Each row is followed by its group and then its class within the group.
[ 1 -3  1 -4  4  5 -3 -2  2  1  4  3  4 -7  3  5  1  2 -8  6 -1  1  4  1]
G.dalev
[  2   7  -6   1  -9   1  -7  14  12   8   4  -1   4  -5   2   3   6  -2
   6   4  -3  12   2 -26]
R.Meb
[  2   5   3  -7  -8  -3  -3  17   9  10   3   1   7 -11   2   4   2  -2
  -1   8   0   3   1 -35]
R.Meb
[  2  -3   2  -3  -1   0   1  -4  -1  -2   5   1   3  -3  -3   8  -2  -1
  -8   0   1  -1   8 -31]
G.suse
[-2  7  1 -1 -6  2 -4 17  8  3  3  4  8 -8  6 -2  6 -4  4  6 -2  5 -1 -5]
R.Meb
[  3  -4  -2 -15   5   2   8   2  -9  -1   5   7  -1 -10  -3  -9 -11   8
 -13  -7  -2  -3   4  -7]
G.suse
[  1  11   0  -2  -3  -2  -2  10   5   4   0   1   9  -5   2  10   4   6
  -2   7   1   7   6 -42]
R.dis
[ 5 -6  3 -9  2  7 -1 -5 -5 -2  5  4 -1 -6  7  1  1  1 -9  6 -3  4  4 -8]
G.dalev
[ -1  -1   7 -16   1   1  -6   6   3   1   7   1   1  -7   4   8   2   4
 -13   4  -5   5   3 -13]
G.dalev
[ -1  10   0   0  -6   4  -5   7   8   5   2   1  11  -9   5  13  11   0
   0  13  -3   7   3 -42]
R.dis
[  0   4   0   8 -16   3   6  15   8   6   3   3   0   0   0   8   8  -7
  10   6   3  12   2 -31]
R.dis
[  2   3   0   5  -9  -6  -1  25  11  11  -1  -2  11  -9   0  -9   7 -14
   3  -3   0   4  -1  -7]
R.Meb
[  3  -8   7 -10  -5   0   2   5   7   2  -1   1   2  -4  -2  -3  -4   0
  -9  -1  -5  -6   9  -8]
G.suse
[  4  10   1   2   0  -1  -8   9   3   5   1  -1   3  -9  -6  -2   8  -7
   3   7 -12  18  10 -15]
R.Meb
[ -6   8  -1  -4  -5  -6  -6  25  11   6   1   3   9 -11   3   4   8  -1
   1   1   4  12  -2 -27]
R.Meb
[  3   2   4 -10   1   4   0   4   2  -7   5   1   5  -2  -1   0  -1  -2
 -11   6  -5  -3   5 -12]
G.suse
[  4  -5   6 -11  10   4  -3  -1  -2  -1   9   1   1 -10  -3   3  -2   8
  -8  -6  -3   6   1  10]
G.dalev
[ 7  1  5 -4  5  0 -5 -1  3  3  8  1  5 -2  1  2 -1  6 -5 -2 -2  1  4 -5]
G.dalev
[  8  -2   3  -3   6   4   1  -5  -7  -2  14   1   2 -11   1   3  -2   4
  -9   4  -3   8   7  -9]
G.dalev
[  3   0   4 -10   7   4  -5  -4  -3   1   8  -5   7 -10   1   2   1   4
  -7   1   0   8   6  -4]
G.dalev
[ -2   7  -2  -4  -7   3  -2  13   4   5   4   2   6  -6   5   9   5   8
   2   8   3   9   0 -25]
R.Meb
[  3   4   2   1 -10   3  -3  12  11   5   5  -6  12  -4   2  13   7  -1
  -1  12   2   3   7 -40]
R.dis
[ -1   8   0   4  -5   1  -5   3  10   0   6   1  10  -8   4  13  14  -4
  -2  10   0   5   2 -33]
R.dis
[ -2   2  -2  -3 -11  -1  -2   7   6   3   3   2   1  -5   4  10   7  -1
   2   9   3   8  -2 -42]
R.dis
[  9  -3   2 -12   5   9  -4   3   3   1   2  -1   8  -8   2   0  -1   0
  -5 -21  -4   7   3   5]
G.dalev
[ -6  -4   8 -12   3   0  -2   1   5  -1   7   3   3  -7   4   7  -1   4
  -7  -1  -1   1   3 -13]
G.dalev
[  1  -2   3 -11   2   6  -2  -4   0   0  10   2  -6  -6   0   9  10  -4
 -10   0   0   0   4  -8]
G.dalev
[  3  -7   3 -12   1   1   4   1   1   0   4  12   0 -10   1   1  -5   4
 -11   2  -2  -6   5 -26]
G.suse
[ -3   3  -1   3 -10   5  -2  13  10   1   5   6   5   0  -1  19  10  -6
  -4  14   3   4   2 -42]
R.dis
[ 0 -3  4 -3  3  4 -4 -4 -2 -1  1  1  4 -6  0  1  1  1 -5  0  1  1  0  4]
G.dalev
[ -2   5  -1  -6  -5   0  -9  19  11   4   3  -1   9 -17   4   3   5   1
   2  -1   3   9   2 -29]
R.Meb
[  1   2   3  -5   3  -3   3  -3  -6  -3   2   2  -2 -13   0  -3  -4  -7
 -10  -8  -3  -4   7 -21]
G.suse
[ -8   5   2 -12  -4  -3  -4  23  13   4   3   2   7  -8   4   5   5  -4
   0   1   1  11   0 -27]
R.Meb
[  1   4   2  -5  -6   1  -1  17  11   8   7   0   4  -7   1   6   4  -1
   0   9  -5   6   1 -25]
R.Meb
[  4  11   2  -4  -3  -1  -4  14   8   8   2   2   5  -8   0  -7   5   1
   3   6  -7  11   3 -30]
R.Meb
[  1   4   1  -6  -7  -2  -5  23  14   8   1   2   8  -9   3   4   1  -4
   1  11   0   9   1 -37]
R.Meb
[  8   4   6 -14   9   5  -4  -5  -3   0   6   4   1  -9   1  -2  -3   6
 -13   5  -4   6   7 -12]
G.dalev
[  0   2   0   2  -6   5  -1  12   5   3   6  -1   8   1  -1  14   3  -3
  -5   6   2   3   3 -32]
R.dis
[  1   3   0   0 -11  -2  -1  10  14   1   2   1   8  -2   2  14   6  -5
   0   7   1   4   6 -42]
R.dis
[ -3   5   1  -4 -12   1  -2  10   8  -3   3   1   7  -8  -1  13   5  -8
  -3   6   2   1   3 -42]
R.dis
[  4  -3   2  -9  -3   7  -1   7   0   3   4   5  10  -5   0   3  -3   1
 -16   1   0  -4   8 -13]
G.suse
[ 2 -5  3 -5  5  6 -4 -3  4 -1  8 -1  3 -6 -5  7  1  1 -5  0  2  3 -1  8]
G.dalev
[ -1  -7   3 -11   1   3   3  -3   1   0   2   2   9  -6   1  -1  -4   4
  -7   0   2  -8   7  -6]
G.suse
[ -2  11  -1  -6  -8  -2  -5  18  15   7   3   3  11  -9   4   5   7   0
  -1   5   2   2   1 -31]
R.Meb
[ -2   1   2 -18   0   8   1  -1  -1  -1  12   4   2  -7   3  17  -4  11
  -9   7   3  10   3 -29]
G.dalev
[-1  9 -3 -1 -3  2 -7 18 12  6  2  9 11 -8  4  3 12 -9  1 -1  0  4 -5 -5]
R.Meb
[ -3   8   2  -8   2  -3  -5  20  11   9  -1   9   9 -10   8  -4   5  -2
  -2   5   0   1  -3  -8]
R.Meb
[  1   7  -1   2 -12  -3   0  11   7   4   0   3  12  -6   0   9   8  -8
  -3  12  -1  -7   5 -42]
R.dis

Each row is followed by its group and then its class within the group.
[  4  12  -9  -3   7  21   0 -15   9   1   9   3  -7 -13  -6   1 -17  17
 -10  -5   2 -25  -3   0]
fiba.<86>
[ -1  -5 -13 -11  10   0  13  -5  -4   9 -12  -2   0  -7  -4  -4 -23  12
 -11  -5  -2   9   2  -5]
beva.<89>
[  4  -3   3   9   1 -12  19   4  12  -1  -7  -6  11  -5  -9   2  -5  32
 -10  -3  -7  -6  -8  -8]
paro.<83>
[ 10  16   3 -13   5  -3  15   0   2  -7  -4   1  -7 -14  -2   1 -12  35
 -15  13  -5 -18  -5   2]
dezez.<80>
[-16 -14 -13   0   9   5  19  -2  -1   2 -15   1 -10  -8  -9  -3 -21  26
  -3  -5   5  -1   3  -5]
beva.<79>
[ -3 -13 -10  -5  -1  10   9  -9  -3   1 -10   8  -5 -10 -12   2 -18  26
  -6   2   2 -11   2 -12]
beva.<79>
[-10  -2 -14  -3   6  14   3  -6   2  11  -2   2 -14  -6  -3   3 -27  21
 -15   0  -1 -15  -4  -4]
fiba.<105>
[ 11  -9  -3   0   5   2  12   5   9  -5 -19  -6  -1  -8  16  -1  -6  31
  -9  -6  -6  13  -3  -7]
paro.<92>
[ -5   9  -9  -3  14  14   6  -8   1   6   0  -5  -6 -20  -6  -3 -27  13
 -16 -12   1 -24  -6   2]
fiba.<94>
[-14   5 -10   5   7  22   5  -3  12   6   5   1 -15 -13  -3  -2 -24  20
 -11 -16   1 -21   1  -1]
fiba.<86>
[ -2   2  -1   2   0  10  -1   1   9   6  14   5  -9  -7 -12   2 -21   4
  -7   0   2 -17  -2  -5]
fiba.<86>
[ -6 -12  -6 -11   7 -13   1   4   6   7 -12   6  -3 -13  -7   2 -27  24
  -9  -4   4  -3  -3  -9]
beva.<100>
[ -8  -3 -14  -3  13   8  14   2   2   2 -11  -1  -7 -17 -16   8 -27  30
  -6   0   6  -5  -2 -10]
beva.<79>
[  8   7  -5  10   4   0  19  -2  13  10   0  -4   8  -8 -10  -3 -11  28
 -12   0   4 -14  -2 -10]
paro.<83>
[-11 -14  -3  -4   9   1  16  -9  -8   6  -8   7  -7  -7  -3   0 -24  25
 -10   3   5  -6   0 -10]
beva.<100>
[ -1  -1  -4   2   5  -1   8  -5   7   4 -13  -5  -2   0  -1 -10  -3  24
  -7  -7  -7  -6 -14  -7]
paro.<83>
[ -7   1 -10  -8   5  21   7 -16  10   8   2   0 -11  -9   4  -4 -25  13
 -10  -3   3 -22  -4   2]
fiba.<86>
[  4   1 -17   2  11  12   3  -5  18  -1  -1  -5 -14 -10  -3  -2 -31  20
 -20  -5   2 -14  -6  -9]
fiba.<86>
[ 10   1 -14 -14  11   7  -8  -1  14   8   1  -2  -6 -12  -7   0 -36  13
 -27  -6   4  -6  -4  -7]
fiba.<105>
[-11 -15 -24   0   6  23   4  -7   5   9  10   0 -13 -13  -2   1 -24  19
 -15   1  -4 -24  -3   0]
fiba.<105>
[  3  12  -1 -19   2 -21  -5   4   2   0  -2   1 -10 -16  -7  -8 -26  36
 -12  14  20 -30  -7  -4]
dezez.<99>
[ -4   1  -8 -17   4   2  10  -7   4  10 -17  -1  -7 -19 -10  -5 -28  22
   0  -1  -1  -7   2  -8]
beva.<100>
[ -6  -5 -20  -6   5  22  12   5   1   3  -5   1 -12 -12  -9  -4 -30  13
 -18  -3   3 -10  -6  -5]
fiba.<105>
[  7   8  -3  -9   7 -10   9   5  -4 -13   2  -3  -8 -14  -9   5 -15  27
  -5  16   3 -22  -3  -3]
dezez.<80>
[-10  -9 -15 -11   5  -9  12  -1   0   7 -15   3  -5 -13 -11  -1 -35  32
  -4   3  10   0   2  -6]
beva.<100>
[ 15   3  -9  -2   7  -8   5  -1   3 -13  -3  -2  -8  -9 -17  -1 -16  26
 -19   6   7 -20  -3  -2]
dezez.<80>
[ -5 -16  -3 -17   6   4  14 -15  -3  -1 -13   9  -3 -11  -1   2 -17  24
  -6  -1   2   6   1  -3]
beva.<89>
[ -8 -17 -14  -8  13   2   9   0   6   5 -21   3  -8 -12  -9  -1 -25  19
  -4  -8   7   7   0  -6]
beva.<89>
[ -6 -15  -7  -6   8  -1   9  -1   9  -7  -9   0  -8  -8  -7   1 -20  22
  -4   3  19   3   0 -10]
beva.<79>
[ -9 -22  -5 -12   9  -5  11  -5   1  -2 -17  -2 -13 -10 -19   1 -19  25
  -9   3   2 -10   1  -8]
beva.<100>
[-11   1 -28 -25   4 -12  10  -4 -14   5  -9   1  -5 -17 -13  -5 -27  19
  -1   4   7 -14   8 -12]
beva.<100>
[ 12  13   0 -23   7 -20  13   5  -6  -6 -10  -7  -4 -22  -2   0 -18  34
  -8  14   2 -17   4   0]
dezez.<99>
[  9  10 -22 -14  11   3  12   2  -2  -3  -3 -14 -11 -22  -8  -6 -19  28
 -18  15   4 -30  21  -2]
dezez.<99>
[ 10   0  -2  -6   8  -7  10   8  -3 -16   4  -1  -6 -10  -6  -4 -27  16
 -10  18   6  -1  -8 -10]
dezez.<80>
[  5 -10  -1  21  11  -6  15   3  16   2  -3  11  -2   2  -7  -5 -18  28
  -5  -8   8 -13  -7  -8]
paro.<98>
[ -7 -17 -18  -6  11   2  18 -12  -2   1 -18   1  -5 -11 -18  -2 -29  28
 -11   8   2   7  -2  -8]
beva.<79>
[ -1  -4 -20 -19  10   8  10  -4   2  14  -1   4 -13 -15 -10  -3 -36  21
 -18 -10  -1 -22  -9 -12]
fiba.<105>
[  5   1 -12  -8   7  -7   9  12  -2 -20   1  -2  -3 -12  -8  -3 -18   8
 -14  17   2  -8  -7  -4]
dezez.<80>
[  1 -11  -9 -12  10   6   4  -2   4   3  -8   3  -4 -17   0   0 -23  21
 -10  -4   6   1   6  -8]
beva.<89>
[  9  -7   1   9   8 -12  18   0   7   4 -14  -3  -1  -7  -3   1  -5  37
   0  -4  -4   7  -5  -9]
paro.<92>
[  3  -8 -14 -15   8   3   8  -7   4   2 -18   1  -4 -16  -3  -1 -31  16
  -8   3   2  11  -6 -10]
beva.<89>
[ 20  -7   6   3   8  -6  10  -2   8  -2 -21  -5  -4  -1   2  -5  -7  31
  -4   5   5  12  -5  -8]
paro.<92>
[  8  -9   3  11   0  -2  12   3  21   0 -11  -2  -5   5  -3   1  -5  39
   2  -6  -2  -1  -5  -5]
paro.<98>
[  6  -3   9  17   7 -12   9   2  11   5  -7 -28   2   8  -2  -2  -7  17
  -2  -7  -4  -7  -5  -4]
paro.<98>
[ 17   5  -1  -4   5  10   7   3   4 -15   0  -4  -8 -12  -2  -1  -9  23
 -20  20   7 -11  -6   1]
dezez.<80>
[  8   3   0  -8   3   4   8  -1   2   5  -2   2  -8  -9  -2   1 -26  11
  -5  -9   2 -15 -22  -5]
fiba.<105>
[  4   8 -14  -9   4  12   1   1  13  -3   5 -13 -11 -14  -7  -2 -12  21
  -6   8  -2 -21   4  -2]
dezez.<106>
[ -1 -13  -8  -7   7 -15  10  -9   4   8  -9   5  -9  -6 -14   5 -23  32
  -1   3   2  -4   2 -16]
beva.<100>
[  5   4  -8 -12   5   3   7   7  -1 -16   2  -1  -9 -17  -6  -1 -19  12
 -11  10   6 -11  -3  -2]
dezez.<80>
[  9  11 -13 -12  13   4 -12   0   4 -18  -1  -1 -10 -13   2   3  -6  18
  -1  19   1 -20   3   2]
dezez.<106>
[ -6 -16 -18  -4  14   3  13  -4   2   3 -11   2  -9 -15 -11   2 -28  24
 -12   4   4   0  -5  -5]
beva.<79>
[  6 -14   3   6   8  -7  18  -1   9  -2  -8   6 -10  -4  -4   8 -30  38
  -7   0   8   6 -16  -8]
paro.<98>
[  9   1 -16  -2   6  20   7  -5   3   0   1   3  -8 -14  -6   1 -31  21
 -12   2   8  -6  -6  -9]
fiba.<105>

Each row is followed by its group and then its class within the group.
[  8 -10  -2 -13   2   4   4  -9  19  -2  -8  -8  -8  -8 -14  12   8  -1
   3 -12   5  -4   0   9]
Kibu.Nad
[  6 -11   1 -28  10  -2  -3  -3  16   5   0 -13  -3  -4 -17   3  11   3
   8 -16   1  -6  -2   5]
Kibu.Nad
[ -1  -2   3 -19  -2  -4   0  -8  14   5  10  -8  -4 -10  -5 -14  14   0
  17  -2  -1 -17   1   0]
zivu.zuzak
[  4  -3   0 -26  11  -9   5   6   9  11  -4 -23  -5  11 -23  -5  -1   7
  15 -22   2  -8   4  -3]
Kibu.Nad
[ -3   2   2  -9   3  -6   3   5   3  16  17  -9   0 -11   0 -21   9  -2
  15   2  -6 -19   2  -4]
zivu.zozir
[ -1   6   2 -24   4 -11  -8  12  13  10  10  -9   2 -13 -17 -17  14  -1
  13  -9  -5 -12   8  -2]
zivu.zozir
[ -5   1   3 -15  -2  -5 -13 -22  16  -2  -5  -1 -11 -27 -14   6  28   2
  -1 -12   0 -12   2  12]
Kibu.Nad
[ 10 -15   1 -23  13 -14  -9  -7  29  19  15 -19 -13 -16 -29  -7  17   3
  13 -22   7 -26  -2   2]
Kibu.Nad
[-11   9  -1  25 -17  -2 -35 -36   8 -23  -6  25  -9 -46  -4  17  36  -4
 -29  10   2  -5   4  19]
Kibu.veb
[  2  -8  -1 -28   8  -2  -9 -14  20  10   2  -8  -6 -18  -5  -1  19   2
   7 -10   1 -12  -4   7]
Kibu.Nad
[ -1 -12   2 -21   5  -4  -4 -23  15   2   1  -1  -9 -16  -5  -2  20  -1
  10 -12   4  -4  -3   7]
Kibu.Nad
[  3  -4   1 -30   8  -6  -5  -2  15   4   1  -7  -2  -2 -11  -1   3   1
  11 -18   2   4   2   1]
Kibu.Nad
[ -5  12   0  -3  -8  -7 -12  -3   9  12  15  -8 -10 -16  -7 -19   7   2
  18   0   2 -23   5  -4]
zivu.zuzak
[  5  -8  -1 -15   9  -9   9   9   6  11   9 -26   0  19 -25  -8  -8   3
  16 -11   3 -13   2  -9]
Kibu.veb
[  2 -15   1 -20   1  -2  -2 -24  18  -1  -3 -10 -10  -5 -13   4  13   5
  10 -15   5   1  -7  10]
Kibu.Nad
[  3  -3   0 -14   4  -4   5  -3   7  19  12 -26  -8  -9 -10 -16   7   2
  16  -6   1 -29  -3  -6]
zivu.zuzak
[  4   4  -1 -11  14  -7   9  11  10  11  -2 -10  -1  -7 -13  -9   6  -1
   5 -10  -1 -10   8   0]
zivu.zozir
[  5  -4   0 -25  18   1   2  -8  19   7 -15  -9  -7 -11 -11   4  11   7
   4 -22   3   2   2  10]
Kibu.Nad
[  4  -7  -2 -18   8  -1  -5  -5  23   5  -1   1 -11 -20 -10   5  13   0
   6 -13   5  -4   0   8]
Kibu.Nad
[  0   1  -1  45  -3  -2  -3  -8  11   6   7  -8  -8 -10 -13  -6   7   0
  11  -6   3 -16   2   1]
zivu.zozir
[  0 -10   2 -16   9  -5   1 -19   9   4  -4 -12  -8  -8 -20   0  16   2
   6 -18   2 -12  -2   6]
Kibu.Nad
[ -4   5   1 -12  -4  -2  -9   3  16   7  17  -5  -4 -19  -5 -16   8  -3
  15  -2   0 -15   5  -2]
zivu.zuzak
[ -3  -1  -2 -24   4  -2   0  -4  15  14  13 -10  -6 -25   0 -17  20  -1
  17  -1  -4 -21  -3   1]
zivu.zuzak
[  3   1  -1 -15  11   1   8  -8  14   3 -12  -8  -9  -9  -4   2  12   4
   9 -13   3  -5   1   7]
Kibu.Nad
[  3 -13   2  -9   5 -10  -1 -13  12   3  12 -18  -4   1 -30  -3   9   1
  12 -15   6 -18   1   2]
Kibu.veb
[ -3  -5  -4   9 -10   3 -21 -38  16 -17  -9  19 -12 -37   0  13  30  -1
 -15   3   2  -4  -2  20]
Kibu.Nad
[  3   2   1 -15  -2  -4  -9   2  12   2   9 -13  -4  -6 -11  -3   2  -3
  10  -4   2  -8   3  -2]
zivu.zuzak
[  4   0   1 -13  -2  -3   1   9  17  11  22 -15   0   2  -9 -14  -2  -2
  23   0   3 -22   4 -11]
zivu.zuzak
[  4  -1   0  -9   6  -5  -5   9  12  11  15  -9   1  -9 -13  -8   5  -1
   6  -5  -3 -13   6   1]
zivu.zozir
[  1  -1   2  -3   5 -11 -13   6  11  12  20  -1  -3  -8  -6 -15   0   1
  11  -7   3 -13   5  -8]
zivu.zozir

Each row is followed by its group and then its class within the group.
[ -4  -5   6   6  11   1  16  -6  -3  15  -1  -2   6   7   0   8  -5   2
   4   7   5 -11  -2   5]
Vuv.<307>
[ -5  -3   0  -2  17  -3   9  -3  -6  11   1  -1   5   3   0  -3   5   0
   2  -7   2 -11   4  -2]
Nagek.<306>
[ -1  -5   3   8   2  -4  -2   3   8  -8  -4   4   3  -1  -1   6  -2   4
   0   5  -1  13  -8 -10]
saku.<289>
[ -5  -5   6   7   4  -3   1   1   8 -12  -5   3   4  -2   0   3  -3   2
   4   6   0  16  -7  -6]
saku.<289>
[  1  -3   2   7   1   4   8  -4   0   1   0  -2   7   6  -1   7 -11   1
   5   8   1   5 -11   3]
rut.<301>
[ -1  -2   4   9  -3   3   5  -4   7  -3  -4  -1   3   2   3   7 -10   2
   3  10   2  13 -15  -4]
saku.<289>
[-7 -7 -6 -3  6 -3  5  2 -6  7  0 -3  2  0  4  1  3  0 -1 -6 -1 -6  0 -3]
Nagek.<295>
[  3  -5   4   9   4   0   1   1   7 -12  -2   7   5  -1  -2   6  -6   2
   2  11   0  12 -10  -2]
saku.<292>
[-12  -4  -7   2   2   5  14  -6  -7  13  -1  -6   1   7   4   1 -13   0
   3  12   2  -9  -8  -4]
Nagek.<295>
[  2   1   5   6  -4   3   3  -7   5  -6  -7  -4   3   2   1   6 -10   2
   7   5  -1  11 -13   5]
saku.<289>
